Below are the code and all the weights of a small trained network. Each question names an input and a target symbol and asks about switching units off, where a switched-off unit gives its printed mean instead of its output.

import numpy as np


def w(rows, s, z=0):
    codes = np.array(rows[::2]) - 128.0
    scale = np.full(codes.shape[1], s)
    scale[-1] = z or s
    return codes * scale


def f(y):
    return y / 2 * (1 + np.tanh(0.7978845608 * (y + 0.044715 * y**3)))


def softmax(a):
    e = np.exp(a - a.max(-1, keepdims=True))
    return e / e.sum(-1, keepdims=True)


def log_softmax(a):
    a = a - a.max(-1, keepdims=True)
    return a - np.log(np.exp(a).sum(-1, keepdims=True))


def net(x, mask):
    ids = ['αγδεζθμπστφψω'.index(c) for c in x.split()]
    T = len(ids)
    res = E[ids] + P[:T]
    q, k, v = (res @ M[0].T for M in (Q, K, V))
    z = softmax(np.where(np.tri(T) > 0, q @ k.T / 4**0.5, -1e9)) @ v
    res = res + np.where(mask[0], z, O[0][:, -1]) @ O[0][:, :-1]
    y = f(res @ A[0][:, :-1].T + A[0][:, -1])
    res = res + np.where(mask[1:25], y, B[0][:, -1]) @ B[0][:, :-1]
    return log_softmax(res[-1] @ U[:, :-1].T + U[:, -1])


Q, K, V, O, A, B = {}, {}, {}, {}, {}, {}
E = w([
[114,148,62,43,254],'α',
[78,202,169,84,85],'γ',
[133,186,8,150,198],'δ',
[111,195,170,97,76],'ε',
[139,194,102,110,228],'ζ',
[79,221,207,125,227],'θ',
[133,125,217,167,235],'μ',
[65,128,173,54,143],'π',
[159,87,118,23,40],'σ',
[34,118,75,232,147],'τ',
[99,81,120,160,64],'φ',
[204,115,215,159,174],'ψ',
[193,44,118,64,248],'ω',
],0.02)
P = w([
[116,163,115,209,103],'0',
[81,141,167,214,107],'1',
[84,127,184,202,105],'2',
[79,132,202,183,119],'3',
[87,129,211,164,125],'4',
[100,126,215,145,136],'5',
[111,122,221,125,141],'6',
[123,121,230,110,144],'7',
[131,119,234,91,155],'8',
[146,111,238,72,157],'9',
[159,109,243,56,161],'10',
[175,100,245,36,170],'11',
[185,100,242,18,173],'12',
[207,97,244,1,180],'13',
],0.0084)
Q[0] = w([
[121,191,242,64,119],'h0',
[69,89,214,103,123],'h0',
[123,33,21,166,56],'h0',
[141,254,77,100,160],'h0',
],0.014)
K[0] = w([
[158,149,199,30,116],'h0',
[180,27,225,130,117],'h0',
[74,97,32,254,72],'h0',
[143,234,114,124,146],'h0',
],0.0099)
V[0] = w([
[50,141,88,89,119],'h0',
[127,188,129,254,162],'h0',
[73,206,171,35,85],'h0',
[175,233,69,120,10],'h0',
],0.0076)
O[0] = w([
[21,2,57,28,112,113],'h0',
[242,146,126,40,190,135],'h0',
[95,197,96,120,180,192],'h0',
[63,193,210,96,155,2],'h0',
],0.0079,0.0083)
A[0] = w([
[97,156,57,227,147,62],'n0',
[117,116,98,248,183,183],'n1',
[138,32,151,86,156,130],'n2',
[150,108,176,214,186,41],'n3',
[94,141,165,76,85,45],'n4',
[160,103,122,117,188,41],'n5',
[118,164,133,118,121,91],'n6',
[96,118,187,62,68,254],'n7',
[95,111,83,166,79,119],'n8',
[51,81,41,177,197,99],'n9',
[104,145,76,168,186,86],'n10',
[128,27,74,159,74,75],'n11',
[77,160,241,99,65,42],'n12',
[105,148,59,118,159,244],'n13',
[84,162,198,205,140,121],'n14',
[146,109,111,82,163,232],'n15',
[105,120,168,30,102,71],'n16',
[106,178,189,137,234,72],'n17',
[196,149,144,179,40,199],'n18',
[173,130,79,157,192,222],'n19',
[120,196,76,133,174,40],'n20',
[82,122,97,174,209,136],'n21',
[135,73,148,170,46,175],'n22',
[118,204,70,202,157,63],'n23',
],0.011,0.0067)
B[0] = w([
[199,161,101,228,88,124],'n0',
[200,194,78,102,92,187],'n1',
[75,141,81,191,109,163],'n2',
[5,208,65,85,119,183],'n3',
[185,72,90,129,79,157],'n4',
[58,109,25,95,125,171],'n5',
[99,127,44,166,150,138],'n6',
[115,216,104,177,133,207],'n7',
[162,187,125,62,118,143],'n8',
[228,123,118,110,122,170],'n9',
[140,116,99,116,70,156],'n10',
[94,120,175,90,185,163],'n11',
[154,53,64,78,190,190],'n12',
[141,125,233,140,89,210],'n13',
[159,52,243,109,120,176],'n14',
[76,169,175,159,191,203],'n15',
[190,160,46,123,75,156],'n16',
[193,75,95,124,110,223],'n17',
[50,81,110,153,196,190],'n18',
[116,108,211,79,109,247],'n19',
[119,86,77,255,47,171],'n20',
[113,144,108,59,24,179],'n21',
[176,95,92,218,95,174],'n22',
[195,87,59,149,60,145],'n23',
],0.0068,0.013)
U = w([
[115,126,136,123,133,36],'α',
[133,144,51,143,91,12],'γ',
[117,131,110,109,135,67],'δ',
[250,115,132,133,113,126],'ε',
[133,61,78,103,187,65],'ζ',
[143,227,116,154,144,77],'θ',
[121,180,90,117,193,96],'μ',
[9,197,175,110,83,175],'π',
[103,40,203,42,109,182],'σ',
[96,145,121,106,137,121],'τ',
[90,154,115,102,137,147],'φ',
[121,130,228,113,207,254],'ψ',
[90,116,170,207,92,185],'ω',
],0.011,0.0047)

Each question gives the input, a string of symbols that net reads in full, and the target symbol t.
The units are the heads (4 rows each of Q, K, V and O) and the neurons (one row each of A and B). Each row of codes is followed by its name. A weight is (code - 128) times the scale printed after its matrix; where a second scale follows, it is the last column's (O, A, B and U).
mask holds one flag per unit, heads first, then neurons. A switched-off unit (its flag False) gives its mean, the last column of its rows in O or B, instead of its output. The means were averaged over made-up inputs and are rounded, as every weight is.
A unit's drop is (log p(t) with every unit on - log p(t) with that unit switched off) / (log p(t) with every unit on - log p(t) with every unit switched off).
The circuit of an input: a set's keep is (log p(t) with only the set's units on - log p(t) with every unit switched off) / (log p(t) with every unit on - log p(t) with every unit switched off). Starting from the 12 units with the biggest drops (on a tie, the unit counted first), units are removed one at a time, each time the one whose removal leaves the highest keep (on an exact tie, the one counted first), for as long as the keep stays at least 0.8.
units of the circuit, in order: the units of the circuit, biggest drop first
unit that matters most: the unit with the biggest drop
top k neurons: the k neurons with the biggest drops, biggest first
drop of u: that unit's drop, to one decimal
input φ γ θ ω γ δ π π δ θ, target σ: units of the circuit, in order : [n7, n17, n21]
input φ δ σ μ, target σ: units of the circuit, in order : [n14, n21]
input γ σ ε ψ α π ω ψ, target ω: units of the circuit, in order : [h0, n18]
input θ τ σ α τ, target σ: top 2 neurons : [n7, n11]
input δ φ α τ σ π ζ, target ε: units of the circuit, in order : [n18, n23]
input ω α θ γ θ ε π φ φ δ, target ε: units of the circuit, in order : [n3, n9]
input δ ε θ γ γ ψ τ ω δ π σ τ, target σ: units of the circuit, in order : [h0, n7]
input δ φ γ δ ψ δ τ ω ε, target ω: units of the circuit, in order : [h0, n18]
input φ θ φ ζ ε μ, target μ: top 3 neurons : [n3, n1, n13]
input γ δ φ δ δ θ, target ε: units of the circuit, in order : [n17, h0]
input θ δ μ, target μ: units of the circuit, in order : [h0, n3, n13]
input θ φ ω θ σ μ γ μ α, target σ: unit that matters most : n13
input θ γ δ θ ζ ζ ζ γ γ γ ζ δ, target σ: top 3 neurons : [n19, n7, n13]
input τ α γ σ ψ, target ψ: top 2 neurons : [n14, n18]
input γ π ζ σ γ σ μ, target σ: top 3 neurons : [n14, n3, n7]
input τ φ σ φ μ γ τ γ φ ω γ, target ω: top neuron : [n22]
input γ τ γ ζ ζ ζ ψ γ ω μ, target ω: top 2 neurons : [n22, n3]
input ζ γ π θ ω γ π γ ζ τ, target ε: top 2 neurons : [n9, n1]
input γ φ ω φ μ θ θ θ ψ ψ φ, target ω: drop of n22 : 0.4
input θ ψ δ δ γ ζ δ μ π π, target π: drop of n15 : 0.0
input δ ψ ψ ψ ψ δ γ θ γ σ, target γ: drop of n7 : 0.2
input γ θ ε α ε θ ω π π π θ ψ, target ψ: unit that matters most : n18
